Below are the code and all the weights of a small trained network. Each question names an input and a target symbol and asks about switching units off, where a switched-off unit gives its printed mean instead of its output.

import numpy as np


def w(rows, s, z=0):
    codes = np.array(rows[::2]) - 128.0
    scale = np.full(codes.shape[1], s)
    scale[-1] = z or s
    return codes * scale


def norm(h):
    return h / np.sqrt((h * h).mean(-1, keepdims=True) + 1e-5)


def f(y):
    return y / 2 * (1 + np.tanh(0.7978845608 * (y + 0.044715 * y**3)))


def softmax(a):
    e = np.exp(a - a.max(-1, keepdims=True))
    return e / e.sum(-1, keepdims=True)


def log_softmax(a):
    a = a - a.max(-1, keepdims=True)
    return a - np.log(np.exp(a).sum(-1, keepdims=True))


def net(x, mask):
    ids = ['γεξπτφ'.index(c) for c in x.split()]
    T = len(ids)
    res = E[ids] + P[:T]
    r = norm(res)
    for j in range(2):
        rows = slice(4 * j, 4 * j + 4)
        q, k, v = (r @ M[0][rows].T for M in (Q, K, V))
        z = softmax(np.where(np.tri(T) > 0, q @ k.T / 4**0.5, -1e9)) @ v
        o = O[0][rows]
        res = res + np.where(mask[j], z, o[:, -1]) @ o[:, :-1]
    y = f(norm(res) @ A[0][:, :-1].T + A[0][:, -1])
    res = res + np.where(mask[2:18], y, B[0][:, -1]) @ B[0][:, :-1]
    return log_softmax(norm(res)[-1] @ U[:, :-1].T + U[:, -1])


Q, K, V, O, A, B = {}, {}, {}, {}, {}, {}
E = w([
[220,145,217,190],'γ',
[210,186,219,152],'ε',
[226,250,199,149],'ξ',
[184,184,73,28],'π',
[147,121,98,242],'τ',
[193,16,218,121],'φ',
],0.014)
P = w([
[251,101,97,143],'0',
[199,118,111,137],'1',
[170,125,113,130],'2',
[149,126,119,132],'3',
[133,134,127,127],'4',
[119,138,132,129],'5',
[106,143,136,125],'6',
[96,147,139,123],'7',
[81,150,143,128],'8',
[68,153,147,130],'9',
[58,157,157,127],'10',
[46,172,125,153],'11',
],0.017)
Q[0] = w([
[153,227,145,143],'H0',
[133,122,173,158],'H0',
[132,171,164,157],'H0',
[72,116,117,129],'H0',
[82,142,139,167],'H1',
[138,117,148,141],'H1',
[84,154,5,31],'H1',
[121,171,81,85],'H1',
],0.022)
K[0] = w([
[6,143,133,122],'H0',
[88,82,156,95],'H0',
[44,114,150,104],'H0',
[150,157,157,118],'H0',
[50,140,151,113],'H1',
[123,117,146,144],'H1',
[198,165,5,60],'H1',
[168,164,88,83],'H1',
],0.02)
V[0] = w([
[149,155,254,109],'H0',
[83,11,148,191],'H0',
[123,171,141,128],'H0',
[183,97,122,72],'H0',
[94,95,102,151],'H1',
[179,87,165,161],'H1',
[103,38,173,92],'H1',
[74,101,94,138],'H1',
],0.016)
O[0] = w([
[195,182,157,64,156],'H0',
[191,106,6,186,162],'H0',
[129,143,162,132,128],'H0',
[111,114,108,57,109],'H0',
[109,96,95,149,92],'H1',
[196,96,164,154,254],'H1',
[192,106,53,85,91],'H1',
[90,106,73,134,47],'H1',
],0.016,0.0095)
A[0] = w([
[89,195,88,84,178],'N0',
[108,74,47,143,128],'N1',
[135,175,189,201,141],'N2',
[49,135,158,116,82],'N3',
[119,166,175,171,118],'N4',
[35,112,153,88,224],'N5',
[87,93,173,155,108],'N6',
[146,31,213,117,2],'N7',
[179,154,55,141,184],'N8',
[49,141,32,121,178],'N9',
[104,106,137,125,82],'N10',
[144,55,177,146,17],'N11',
[1,108,67,165,36],'N12',
[52,155,59,66,144],'N13',
[101,119,175,157,104],'N14',
[119,172,169,174,131],'N15',
],0.017,0.0037)
B[0] = w([
[138,91,191,140,128],'N0',
[75,165,124,97,140],'N1',
[132,144,47,126,247],'N2',
[83,142,138,181,137],'N3',
[143,163,79,135,193],'N4',
[81,118,179,207,141],'N5',
[133,179,133,151,151],'N6',
[83,81,154,190,157],'N7',
[131,91,130,48,177],'N8',
[86,91,155,252,131],'N9',
[146,133,141,139,120],'N10',
[109,104,163,181,150],'N11',
[67,122,131,45,144],'N12',
[115,109,185,233,128],'N13',
[132,173,119,147,160],'N14',
[146,149,75,124,196],'N15',
],0.043,0.014)
U = w([
[233,93,167,156,250],'γ',
[213,176,150,88,101],'ε',
[126,229,122,7,20],'ξ',
[108,138,191,99,29],'π',
[108,96,52,112,146],'τ',
[166,61,163,50,168],'φ',
],0.011,0.0021)

Each question gives the input, a string of symbols that net reads in full, and the target symbol t.
The units are the heads (4 rows each of Q, K, V and O) and the neurons (one row each of A and B). Each row of codes is followed by its name. A weight is (code - 128) times the scale printed after its matrix; where a second scale follows, it is the last column's (O, A, B and U).
mask holds one flag per unit, heads first, then neurons. A switched-off unit (its flag False) gives its mean, the last column of its rows in O or B, instead of its output. The means were averaged over made-up inputs and are rounded, as every weight is.
A unit's drop is (log p(t) with every unit on - log p(t) with that unit switched off) / (log p(t) with every unit on - log p(t) with every unit switched off).
The circuit of an input: a set's keep is (log p(t) with only the set's units on - log p(t) with every unit switched off) / (log p(t) with every unit on - log p(t) with every unit switched off). Starting from the 12 units with the biggest drops (on a tie, the unit counted first), units are removed one at a time, each time the one whose removal leaves the highest keep (on an exact tie, the one counted first), for as long as the keep stays at least 0.8.
circuit, biggest first: the units of the circuit, biggest drop first
k most important neurons: the k neurons with the biggest drops, biggest first
which heads matter: for each layer, one digit per head in row order, 1 if its drop is at least 0.15 and else 0, layers parted by /
drop when u is switched off: that unit's drop, to one decimal
input τ τ φ τ φ τ φ τ τ φ ξ τ, target φ: which heads matter : 01
input γ γ ε γ τ π τ γ γ φ τ ε, target φ: which heads matter : 01
input τ τ π φ γ, target φ: circuit, biggest first : H0, N8, N2, N4
input γ τ π, target γ: which heads matter : 10
input ε γ ε φ τ π ε τ ε τ φ γ, target φ: circuit, biggest first : N8, H1, N2
input τ π γ π γ, target π: circuit, biggest first : H0, N7
input φ τ ε, target γ: which heads matter : 11
input τ γ γ ξ π, target π: which heads matter : 10
input φ π ε, target γ: which heads matter : 10
input ε φ τ ξ γ, target γ: which heads matter : 11
input ε ε φ τ, target φ: which heads matter : 00
input ξ φ τ φ ξ, target φ: which heads matter : 00
input φ ε γ, target γ: 2 most important neurons : N7, N2
input ε τ τ τ τ τ γ φ, target φ: which heads matter : 01
input τ τ ξ ε τ ε π ε, target π: most important neuron : N5
input τ φ τ ε π ξ, target π: 2 most important neurons : N5, N7
input π φ ε π ε, target π: most important neuron : N7
input ε φ τ ξ, target φ: drop when H0 is switched off : 0.3
input τ ε φ, target φ: drop when H0 is switched off : 0.2
input τ ε τ τ γ π γ, target π: drop when H1 is switched off : 0.0
